How the units are linked:
Z486 di Z28
Z486 se Z691
Z486 zu Z664
Z486 ka Z660
Z486 pe Z30
Z837 di Z486
Z837 se Z30
Z837 zu Z295
Z837 ka Z125
Z837 pe Z999
Z322 di Z332
Z322 se Z95
Z322 zu Z729
Z322 ka Z460
Z322 pe Z594
Z248 di Z720
Z248 se Z355
Z248 zu Z251
Z248 ka Z618
Z248 pe Z641
Z313 di Z743
Z313 se Z729
Z313 zu Z35
Z313 ka Z96
Z313 pe Z610
Z308 di Z800
Z308 se Z425
Z308 zu Z536
Z308 ka Z803
Z308 pe Z496
Z812 di Z164
Z812 se Z108
Z812 zu Z999
Z812 ka Z453
Z812 pe Z13
Z528 di Z460
Z528 se Z849
Z528 zu Z553
Z528 ka Z610
Z528 pe Z103
Z520 di Z130
Z520 se Z287
Z520 zu Z658
Z520 ka Z385
Z520 pe Z96
Z278 di Z219
Z278 se Z705
Z278 zu Z691
Z278 ka Z454
Z278 pe Z689
Z800 di Z121
Z800 se Z879
Z800 zu Z367
Z800 ka Z354
Z800 pe Z425
Z496 di Z425
Z496 se Z778
Z496 zu Z583
Z496 ka Z315
Z496 pe Z943
Z411 di Z828
Z411 se Z491
Z411 zu Z808
Z411 ka Z28
Z411 pe Z454
Z641 di Z355
Z641 se Z367
Z641 zu Z786
Z641 ka Z987
Z641 pe Z536
Z425 di Z879
Z425 se Z358
Z425 zu Z803
Z425 ka Z308
Z425 pe Z778
Z179 di Z796
Z179 se Z27
Z179 zu Z318
Z179 ka Z822
Z179 pe Z618
Z318 di Z103
Z318 se Z822
Z318 zu Z569
Z318 ka Z417
Z318 pe Z841
Z691 di Z411
Z691 se Z454
Z691 zu Z660
Z691 ka Z486
Z691 pe Z438
Z849 di Z322
Z849 se Z594
Z849 zu Z610
Z849 ka Z528
Z849 pe Z730
Z772 di Z253
Z772 se Z193
Z772 zu Z828
Z772 ka Z560
Z772 pe Z630
Z808 di Z662
Z808 se Z28
Z808 zu Z193
Z808 ka Z379
Z808 pe Z486
Z13 di Z108
Z13 se Z332
Z13 zu Z743
Z13 ka Z10
Z13 pe Z322
Z275 di Z719
Z275 se Z573
Z275 zu Z594
Z275 ka Z166
Z275 pe Z468
Z560 di Z24
Z560 se Z772
Z560 zu Z933
Z560 ka Z828
Z560 pe Z219
Z164 di Z278
Z164 se Z689
Z164 zu Z30
Z164 ka Z438
Z164 pe Z108
Z251 di Z179
Z251 se Z618
Z251 zu Z189
Z251 ka Z841
Z251 pe Z786
Z438 di Z454
Z438 se Z164
Z438 zu Z837
Z438 ka Z30
Z438 pe Z812
Z730 di Z594
Z730 se Z796
Z730 zu Z256
Z730 ka Z103
Z730 pe Z179
Z253 di Z282
Z253 se Z975
Z253 zu Z943
Z253 ka Z24
Z253 pe Z193
Z594 di Z95
Z594 se Z166
Z594 zu Z528
Z594 ka Z849
Z594 pe Z796
Z287 di Z999
Z287 se Z743
Z287 zu Z385
Z287 ka Z520
Z287 pe Z313
Z550 di Z275
Z550 se Z468
Z550 zu Z730
Z550 ka Z796
Z550 pe Z720
Z166 di Z568
Z166 se Z275
Z166 zu Z849
Z166 ka Z594
Z166 pe Z550
Z778 di Z358
Z778 se Z525
Z778 zu Z315
Z778 ka Z496
Z778 pe Z24
Z197 di Z125
Z197 se Z130
Z197 zu Z689
Z197 ka Z589
Z197 pe Z520
Z719 di Z96
Z719 se Z553
Z719 zu Z95
Z719 ka Z568
Z719 pe Z573
Z358 di Z874
Z358 se Z327
Z358 zu Z308
Z358 ka Z425
Z358 pe Z525
Z933 di Z457
Z933 se Z828
Z933 zu Z529
Z933 ka Z662
Z933 pe Z411
Z24 di Z525
Z24 se Z253
Z24 zu Z457
Z24 ka Z943
Z24 pe Z772
Z610 di Z729
Z610 se Z528
Z610 zu Z719
Z610 ka Z553
Z610 pe Z256
Z454 di Z491
Z454 se Z278
Z454 zu Z486
Z454 ka Z691
Z454 pe Z164
Z189 di Z318
Z189 se Z841
Z189 zu Z790
Z189 ka Z365
Z189 pe Z121
Z130 di Z837
Z130 se Z999
Z130 zu Z589
Z130 ka Z197
Z130 pe Z287
Z743 di Z453
Z743 se Z10
Z743 zu Z520
Z743 ka Z287
Z743 pe Z729
Z689 di Z705
Z689 se Z589
Z689 zu Z438
Z689 ka Z164
Z689 pe Z658
Z861 di Z365
Z861 se Z697
Z861 zu Z248
Z861 ka Z355
Z861 pe Z354
Z573 di Z553
Z573 se Z388
Z573 zu Z166
Z573 ka Z275
Z573 pe Z569
Z96 di Z287
Z96 se Z313
Z96 zu Z192
Z96 ka Z35
Z96 pe Z553
Z193 di Z975
Z193 se Z379
Z193 zu Z560
Z193 ka Z772
Z193 pe Z664
Z367 di Z861
Z367 se Z354
Z367 zu Z987
Z367 ka Z641
Z367 pe Z803
Z327 di Z333
Z327 se Z797
Z327 zu Z425
Z327 ka Z358
Z327 pe Z282
Z332 di Z658
Z332 se Z192
Z332 zu Z10
Z332 ka Z13
Z332 pe Z95
Z256 di Z528
Z256 se Z103
Z256 zu Z573
Z256 ka Z388
Z256 pe Z318
Z417 di Z256
Z417 se Z318
Z417 zu Z468
Z417 ka Z569
Z417 pe Z189
Z720 di Z468
Z720 se Z790
Z720 zu Z179
Z720 ka Z27
Z720 pe Z355
Z10 di Z812
Z10 se Z13
Z10 zu Z287
Z10 ka Z743
Z10 pe Z460
Z536 di Z367
Z536 se Z803
Z536 zu Z333
Z536 ka Z624
Z536 pe Z583
Z583 di Z803
Z583 se Z315
Z583 zu Z797
Z583 ka Z362
Z583 pe Z381
Z790 di Z569
Z790 se Z365
Z790 zu Z27
Z790 ka Z720
Z790 pe Z861
Z436 di Z251
Z436 se Z786
Z436 zu Z697
Z436 ka Z121
Z436 pe Z874
Z196 di Z583
Z196 se Z381
Z196 zu Z282
Z196 ka Z336
Z196 pe Z662
Z630 di Z193
Z630 se Z664
Z630 zu Z491
Z630 ka Z219
Z630 pe Z295
Z999 di Z30
Z999 se Z453
Z999 zu Z197
Z999 ka Z130
Z999 pe Z743
Z457 di Z496
Z457 se Z943
Z457 zu Z196
Z457 ka Z381
Z457 pe Z828
Z460 di Z13
Z460 se Z322
Z460 zu Z313
Z460 ka Z729
Z460 pe Z849
Z379 di Z529
Z379 se Z808
Z379 zu Z772
Z379 ka Z193
Z379 pe Z660
Z529 di Z196
Z529 se Z662
Z529 zu Z253
Z529 ka Z975
Z529 pe Z808
Z874 di Z786
Z874 se Z333
Z874 zu Z800
Z874 ka Z879
Z874 pe Z327
Z822 di Z730
Z822 se Z179
Z822 zu Z417
Z822 ka Z318
Z822 pe Z251
Z388 di Z610
Z388 se Z256
Z388 zu Z275
Z388 ka Z573
Z388 pe Z417
Z468 di Z573
Z468 se Z569
Z468 zu Z796
Z468 ka Z550
Z468 pe Z790
Z697 di Z189
Z697 se Z121
Z697 zu Z355
Z697 ka Z861
Z697 pe Z800
Z618 di Z27
Z618 se Z248
Z618 zu Z841
Z618 ka Z251
Z618 pe Z987
Z879 di Z436
Z879 se Z874
Z879 zu Z354
Z879 ka Z800
Z879 pe Z358
Z354 di Z697
Z354 se Z800
Z354 zu Z641
Z354 ka Z367
Z354 pe Z308
Z841 di Z822
Z841 se Z251
Z841 zu Z365
Z841 ka Z189
Z841 pe Z436
Z381 di Z315
Z381 se Z457
Z381 zu Z336
Z381 ka Z196
Z381 pe Z933
Z662 di Z381
Z662 se Z933
Z662 zu Z975
Z662 ka Z529
Z662 pe Z28
Z365 di Z417
Z365 se Z189
Z365 zu Z720
Z365 ka Z790
Z365 pe Z697
Z219 di Z772
Z219 se Z630
Z219 zu Z411
Z219 ka Z491
Z219 pe Z705
Z27 di Z550
Z27 se Z720
Z27 zu Z822
Z27 ka Z179
Z27 pe Z248
Z30 di Z691
Z30 se Z438
Z30 zu Z125
Z30 ka Z837
Z30 pe Z453
Z975 di Z336
Z975 se Z529
Z975 zu Z24
Z975 ka Z253
Z975 pe Z379
Z35 di Z520
Z35 se Z96
Z35 zu Z332
Z35 ka Z192
Z35 pe Z719
Z589 di Z295
Z589 se Z197
Z589 zu Z164
Z589 ka Z689
Z589 pe Z385
Z828 di Z943
Z828 se Z560
Z828 zu Z662
Z828 ka Z933
Z828 pe Z491
Z705 di Z630
Z705 se Z295
Z705 zu Z454
Z705 ka Z278
Z705 pe Z589
Z121 di Z841
Z121 se Z436
Z121 zu Z861
Z121 ka Z697
Z121 pe Z879
Z491 di Z560
Z491 se Z219
Z491 zu Z28
Z491 ka Z411
Z491 pe Z278
Z624 di Z641
Z624 se Z536
Z624 zu Z874
Z624 ka Z333
Z624 pe Z362
Z295 di Z664
Z295 se Z125
Z295 zu Z278
Z295 ka Z705
Z295 pe Z197
Z362 di Z536
Z362 se Z583
Z362 zu Z327
Z362 ka Z797
Z362 pe Z196
Z333 di Z987
Z333 se Z624
Z333 zu Z879
Z333 ka Z874
Z333 pe Z797
Z282 di Z797
Z282 se Z336
Z282 zu Z778
Z282 ka Z525
Z282 pe Z975
Z660 di Z808
Z660 se Z486
Z660 zu Z630
Z660 ka Z664
Z660 pe Z837
Z125 di Z660
Z125 se Z837
Z125 zu Z705
Z125 ka Z295
Z125 pe Z130
Z315 di Z308
Z315 se Z496
Z315 zu Z362
Z315 ka Z583
Z315 pe Z457
Z987 di Z248
Z987 se Z641
Z987 zu Z436
Z987 ka Z786
Z987 pe Z624
Z453 di Z438
Z453 se Z812
Z453 zu Z130
Z453 ka Z999
Z453 pe Z10
Z797 di Z624
Z797 se Z362
Z797 zu Z358
Z797 ka Z327
Z797 pe Z336
Z568 di Z35
Z568 se Z719
Z568 zu Z322
Z568 ka Z95
Z568 pe Z275
Z95 di Z192
Z95 se Z568
Z95 zu Z460
Z95 ka Z322
Z95 pe Z166
Z385 di Z197
Z385 se Z520
Z385 zu Z108
Z385 ka Z658
Z385 pe Z35
Z192 di Z385
Z192 se Z35
Z192 zu Z13
Z192 ka Z332
Z192 pe Z568
Z355 di Z790
Z355 se Z861
Z355 zu Z618
Z355 ka Z248
Z355 pe Z367
Z28 di Z933
Z28 se Z411
Z28 zu Z379
Z28 ka Z808
Z28 pe Z691
Z729 di Z10
Z729 se Z460
Z729 zu Z96
Z729 ka Z313
Z729 pe Z528
Z336 di Z362
Z336 se Z196
Z336 zu Z525
Z336 ka Z282
Z336 pe Z529
Z108 di Z689
Z108 se Z658
Z108 zu Z453
Z108 ka Z812
Z108 pe Z332
Z553 di Z313
Z553 se Z610
Z553 zu Z568
Z553 ka Z719
Z553 pe Z388
Z525 di Z327
Z525 se Z282
Z525 zu Z496
Z525 ka Z778
Z525 pe Z253
Z786 di Z618
Z786 se Z987
Z786 zu Z121
Z786 ka Z436
Z786 pe Z333
Z658 di Z589
Z658 se Z385
Z658 zu Z812
Z658 ka Z108
Z658 pe Z192
Z664 di Z379
Z664 se Z660
Z664 zu Z219
Z664 ka Z630
Z664 pe Z125
Z103 di Z849
Z103 se Z730
Z103 zu Z388
Z103 ka Z256
Z103 pe Z822
Z796 di Z166
Z796 se Z550
Z796 zu Z103
Z796 ka Z730
Z796 pe Z27
Z803 di Z354
Z803 se Z308
Z803 zu Z624
Z803 ka Z536
Z803 pe Z315
Z943 di Z778
Z943 se Z24
Z943 zu Z381
Z943 ka Z457
Z943 pe Z560
Z569 di Z388
Z569 se Z417
Z569 zu Z550
Z569 ka Z468
Z569 pe Z365

In the rows, 66 means zero.

The rows follow the links: the fewer symbols apart two units are, the more alike their rows tend to be.

Rows of some units; one shown again gets a slightly different row:
Z322: 65 26 75 83 83 65 44 53 32 45 47 65 72 85 46 73 72 76 68 111 36 67 48 55 124 67 36 66 45 65 94 76 73 73 64 55 59 65 101 84 69 92 65 79 36 50 67 42 92 88 80 47 51 65
Z641: 74 81 78 50 62 86 66 64 81 70 61 76 82 85 121 81 61 43 39 22 67 69 98 64 69 46 73 54 62 56 60 35 67 95 90 101 36 55 59 80 38 79 90 79 51 66 88 63 105 104 55 52 77 86
Z943: 47 104 66 58 49 77 90 58 70 72 66 43 42 33 87 67 70 69 67 23 90 41 92 54 18 91 112 67 71 91 48 77 40 58 70 47 71 56 47 74 48 66 75 51 74 63 55 84 46 36 67 101 85 50
Z594: 66 53 72 91 68 52 52 58 28 40 55 46 49 83 26 64 75 95 91 83 56 97 58 95 101 75 33 80 68 58 65 52 53 64 63 70 52 56 93 59 98 107 37 45 80 75 42 64 54 78 22 72 59 73
Z550: 75 53 73 65 82 70 44 51 76 56 62 80 71 117 52 79 67 74 56 80 44 84 42 87 108 43 34 69 73 38 72 62 95 82 65 100 42 53 85 60 79 76 53 72 44 53 87 62 108 107 39 26 53 85
Z553: 61 34 75 93 72 54 47 48 10 36 47 46 62 79 45 71 71 86 76 94 49 79 69 71 118 84 47 72 43 64 79 60 47 73 73 55 50 61 102 80 78 122 52 57 55 58 54 49 79 86 47 66 60 62
Z468: 75 51 76 67 82 71 41 48 73 53 57 81 76 113 59 77 63 72 50 75 46 84 50 80 107 45 44 66 68 38 70 61 87 85 73 99 43 51 83 63 75 81 54 71 40 51 90 61 111 105 39 24 56 86
Z318: 67 54 76 70 74 65 42 44 51 50 56 65 76 106 80 86 60 69 44 63 53 82 76 77 106 57 58 68 54 42 69 51 62 90 86 90 36 53 85 72 69 109 58 60 43 55 87 61 115 109 28 36 67 81
Z248: 83 90 70 50 62 71 66 80 95 71 73 81 65 96 67 70 63 59 67 36 72 101 66 103 61 37 40 66 95 43 44 28 79 79 71 119 44 58 58 38 84 58 52 62 88 87 68 75 65 93 23 57 67 97
Z573: 73 63 70 78 72 56 49 63 57 51 62 61 48 97 17 62 72 91 91 85 56 103 37 105 93 60 21 77 83 50 60 54 74 64 53 85 52 53 87 45 102 80 32 54 77 73 51 70 58 81 20 61 53 82
Z95: 65 25 76 86 79 61 44 51 26 42 48 59 71 81 47 71 70 78 71 108 36 68 54 58 125 70 41 66 43 65 89 71 68 76 65 56 57 64 105 83 69 100 63 76 36 50 65 44 90 90 71 50 54 63
Z333: 64 101 75 55 42 78 84 68 63 67 61 54 56 56 106 72 66 55 64 5 88 75 109 73 42 69 80 61 71 70 42 26 37 86 85 90 43 55 54 70 47 90 81 55 86 84 52 73 62 78 36 91 86 79
Z411: 50 59 54 60 70 63 67 53 71 77 76 63 79 42 85 69 58 59 38 75 73 20 73 29 46 81 119 65 47 74 73 107 65 54 70 29 91 75 54 83 42 51 81 69 44 44 90 70 78 38 111 58 73 32
Z275: 69 61 71 81 69 56 52 61 44 47 61 59 46 93 19 61 73 94 93 82 56 105 43 103 95 66 25 79 80 52 60 54 65 63 56 82 52 55 87 46 102 91 33 51 82 74 46 70 54 76 19 68 54 79
Z879: 65 90 77 55 47 78 80 66 61 66 56 58 66 63 119 78 63 47 52 6 81 72 116 66 55 67 85 58 61 67 50 29 40 93 91 87 38 55 58 80 40 96 86 60 74 79 67 67 81 88 40 78 87 81
Z385: 66 31 54 92 62 41 60 79 11 53 64 47 72 40 36 54 66 76 92 113 65 73 65 63 86 89 51 72 41 73 80 65 40 54 61 27 80 83 86 70 84 89 51 55 86 82 37 50 34 45 80 86 61 52
Z536: 69 110 74 50 43 81 92 74 79 74 64 59 48 55 98 65 72 57 73 5 90 79 98 80 32 65 72 63 84 76 40 28 45 76 71 92 50 54 48 61 58 68 75 56 94 89 48 79 49 69 37 98 82 82
Z436: 81 81 79 45 67 86 66 69 101 72 66 92 78 100 101 76 60 45 45 30 64 78 77 75 69 33 58 55 80 44 61 37 87 91 79 115 38 57 57 61 51 55 79 80 58 69 90 65 100 106 50 41 67 93
Z24: 49 104 66 59 50 72 93 58 74 73 68 46 40 34 80 63 71 74 72 24 93 42 85 57 12 91 107 70 76 86 42 75 43 52 63 49 76 57 42 67 53 62 75 49 80 64 50 85 41 33 65 100 81 50
Z689: 68 26 48 70 79 55 54 79 63 71 74 80 94 51 54 56 59 53 59 122 51 47 42 40 79 62 67 61 45 66 94 94 85 54 55 30 98 91 67 74 66 37 71 85 50 58 80 48 64 46 122 47 53 52
Z315: 64 98 80 39 66 97 90 63 113 82 64 82 58 65 105 69 73 48 48 22 66 41 69 46 37 49 82 50 82 81 58 71 86 74 63 83 60 54 45 76 28 32 98 93 42 51 80 74 82 74 86 64 70 70
Z295: 66 53 41 71 67 45 66 89 73 80 87 71 75 34 35 49 62 65 78 105 73 60 44 61 41 71 70 72 66 69 70 90 72 36 48 34 105 91 51 46 89 27 51 62 89 76 59 70 22 20 96 71 59 48
Z529: 52 105 60 53 54 71 93 68 95 83 78 60 42 37 63 54 72 71 74 38 88 47 60 62 7 78 95 68 91 85 44 88 62 45 51 53 86 61 37 55 63 28 66 57 84 64 54 91 34 26 71 92 73 51
Z583: 65 100 81 37 65 102 89 66 118 84 66 86 58 66 99 64 72 47 53 21 67 46 68 50 32 45 72 52 89 79 56 67 89 74 63 88 61 54 46 69 33 25 97 92 48 57 78 73 76 71 83 66 65 76
Z282: 51 92 78 50 58 90 86 50 80 74 59 61 60 49 115 75 68 53 44 21 75 28 93 33 40 75 110 53 63 88 57 77 61 76 76 60 62 53 50 91 20 66 98 75 41 48 76 72 86 66 86 76 78 58
Z525: 52 93 78 46 63 94 85 52 89 76 59 65 57 54 115 74 68 55 44 19 70 31 89 34 38 67 104 52 66 85 60 75 68 77 73 66 60 55 52 89 20 56 99 79 40 46 81 73 87 68 87 68 76 58

Each walk starts at a row. The symbols on each line, taken left to right, move it on to the next unit.
Each answer is a row, close to the row of the unit it stands for.
---
67 56 75 69 68 64 45 45 44 48 56 61 74 102 81 83 58 70 46 56 60 83 83 79 104 65 65 70 52 42 66 49 58 90 89 93 32 50 85 76 66 117 58 55 50 61 86 61 110 108 25 44 70 79
zu pe pe ka pe ka 69 82 78 51 55 81 72 64 67 66 57 65 74 74 122 81 61 47 44 15 76 67 111 63 66 57 81 59 59 61 56 33 52 97 92 94 39 54 60 83 36 91 89 69 59 71 78 65 96 99 49 64 82 84
di di di se di 78 55 73 66 83 68 48 57 80 55 62 82 62 113 34 69 69 79 69 83 42 94 30 94 102 42 23 70 85 43 68 63 96 73 61 98 47 53 83 48 89 65 43 69 53 57 77 68 87 98 33 35 50 86
---
67 59 74 72 65 62 45 47 42 47 54 60 71 99 80 84 57 71 50 52 64 85 89 86 99 67 65 73 52 44 63 42 51 91 90 92 31 51 82 74 70 122 55 49 59 65 81 64 103 103 19 49 75 79
ka pe di pe 79 89 71 56 57 67 61 78 85 69 70 76 60 94 68 68 63 63 72 38 75 105 69 105 61 45 40 72 92 43 45 29 73 77 71 116 43 54 59 39 86 69 49 55 92 87 64 76 62 89 15 61 69 96
di se pe ka di zu zu zu 71 53 76 68 80 71 41 46 65 53 56 75 76 114 68 82 62 71 47 71 47 81 59 80 111 48 48 68 63 39 72 58 84 87 78 97 38 53 84 70 69 91 58 69 38 51 90 61 114 110 38 28 61 81
---
63 95 79 43 65 98 86 56 103 79 62 76 61 61 108 71 71 50 46 23 66 38 78 40 39 54 92 49 77 83 61 72 81 77 68 80 60 53 48 82 23 37 102 90 40 49 81 70 86 72 90 65 74 68
pe se di ka ka di 70 114 75 42 52 86 95 79 106 82 68 74 46 59 86 59 75 55 76 9 80 75 75 75 22 52 62 59 100 78 41 42 70 69 61 96 57 54 40 55 55 34 74 70 85 83 51 82 45 63 50 91 75 86
di pe zu se di di di 81 86 68 58 55 63 64 72 77 66 70 70 62 93 66 69 63 67 72 35 77 106 74 107 63 51 42 72 87 43 44 27 63 78 74 113 40 54 59 40 87 76 45 49 93 91 59 77 63 86 6 67 74 96
---
50 106 61 58 50 72 92 63 79 79 70 50 41 32 72 61 69 72 74 31 90 46 81 60 11 86 102 69 81 87 42 81 50 50 59 48 81 58 40 64 57 49 70 50 83 67 52 87 35 30 67 98 78 50
pe di se ka zu di zu se 56 95 81 45 61 97 85 54 96 78 61 73 62 59 112 74 71 50 45 22 69 32 84 36 39 59 96 50 71 83 62 75 76 76 71 71 60 52 51 88 20 48 102 86 38 45 82 72 92 70 89 64 73 59
pe ka zu zu 50 92 76 55 54 87 87 49 74 72 57 53 56 44 111 72 69 58 48 19 78 31 96 37 34 81 113 57 61 86 56 75 49 75 79 57 62 53 51 90 26 69 97 68 49 50 71 76 80 61 79 80 82 51
---
70 75 70 73 57 57 53 55 45 51 61 52 62 91 75 77 60 72 61 39 77 97 93 96 82 70 62 76 64 41 49 30 40 86 88 95 31 49 74 59 79 116 47 39 85 84 66 72 81 91 5 64 77 82
di pe zu zu di 77 53 73 67 85 71 44 55 80 56 61 82 69 114 45 72 69 75 64 80 44 90 36 90 105 40 31 69 79 39 71 62 96 76 62 100 46 52 79 55 83 68 48 74 46 56 80 64 96 98 36 30 51 85
pe zu zu di 78 64 71 72 78 64 51 63 75 56 64 75 53 106 25 63 72 86 82 83 50 101 29 101 94 51 19 75 89 47 63 55 89 65 56 94 52 53 85 43 98 67 37 63 67 67 66 69 71 89 26 48 48 86
---
59 39 71 93 71 53 48 52 13 38 48 43 55 79 40 69 70 89 82 91 54 81 67 78 113 85 44 75 45 61 74 60 44 73 71 59 48 55 101 73 82 123 46 48 63 64 49 52 71 84 38 68 59 65
ka ka pe zu 65 56 69 88 70 52 52 60 38 44 59 51 46 86 23 66 73 93 93 84 57 98 49 101 97 72 27 80 72 56 62 54 58 63 58 76 51 57 92 49 100 98 31 47 82 74 44 64 55 78 21 71 58 77
ka ka pe zu ka 77 62 70 78 76 61 52 63 67 55 62 70 53 102 21 62 74 91 86 84 51 103 32 103 96 55 20 78 86 49 61 55 81 64 54 90 52 53 86 43 100 71 33 60 71 68 56 70 63 83 26 58 51 86
---
66 103 77 54 43 77 92 73 70 72 61 58 51 52 102 69 68 57 70 4 89 75 108 75 34 66 77 62 80 71 41 27 41 82 80 90 46 54 51 68 54 80 78 58 91 86 48 76 52 75 36 96 87 82
di zu di zu zu se pe 82 82 74 43 67 85 65 72 108 75 70 92 78 99 93 73 62 46 50 34 64 86 67 80 64 31 48 60 84 44 59 36 89 88 75 116 40 56 56 57 59 51 74 80 60 71 88 69 94 104 47 44 68 99
di se di se se 65 69 71 71 58 57 51 54 41 51 59 54 65 92 78 81 58 72 58 44 71 91 95 94 88 69 66 72 58 42 54 33 41 88 90 93 34 51 79 66 76 121 53 41 75 78 69 70 88 97 8 60 80 81
---
70 112 75 50 45 79 93 77 85 78 64 60 46 54 88 63 72 55 78 7 88 77 92 79 26 61 68 60 89 76 37 32 53 74 67 94 53 54 46 59 56 60 75 61 93 87 47 80 43 66 40 98 78 86
zu ka se pe se ka se ka 69 104 79 36 60 99 92 69 121 86 67 86 54 66 93 63 74 50 60 21 69 55 64 56 33 41 67 53 94 80 54 61 91 71 58 93 63 53 44 64 39 20 94 89 57 61 75 75 70 70 76 69 70 81
zu zu pe zu di di 67 87 82 55 49 78 77 63 62 64 58 59 69 68 120 79 64 49 48 11 80 68 114 61 60 64 86 54 58 63 54 29 47 94 93 92 37 55 60 84 38 94 88 64 63 75 73 67 89 94 44 74 83 80
---
85 83 74 42 65 81 66 74 107 76 70 95 74 102 84 71 63 51 53 33 65 92 68 86 64 30 44 59 91 46 55 36 91 86 71 120 43 59 54 52 64 48 69 77 66 77 84 71 89 100 40 45 68 99
se se di ka ka ka 71 78 69 68 55 58 59 62 49 53 63 55 59 91 70 74 61 72 66 39 80 101 91 102 77 67 57 76 68 45 47 27 41 84 85 97 36 50 69 54 85 106 48 41 89 86 61 75 71 90 3 65 76 87
se se se pe 79 78 79 44 68 84 64 66 95 73 66 86 81 95 107 77 63 45 42 30 61 74 82 69 70 36 63 55 74 51 64 39 83 95 83 113 40 57 59 71 44 63 83 84 52 67 90 63 107 108 55 41 72 92
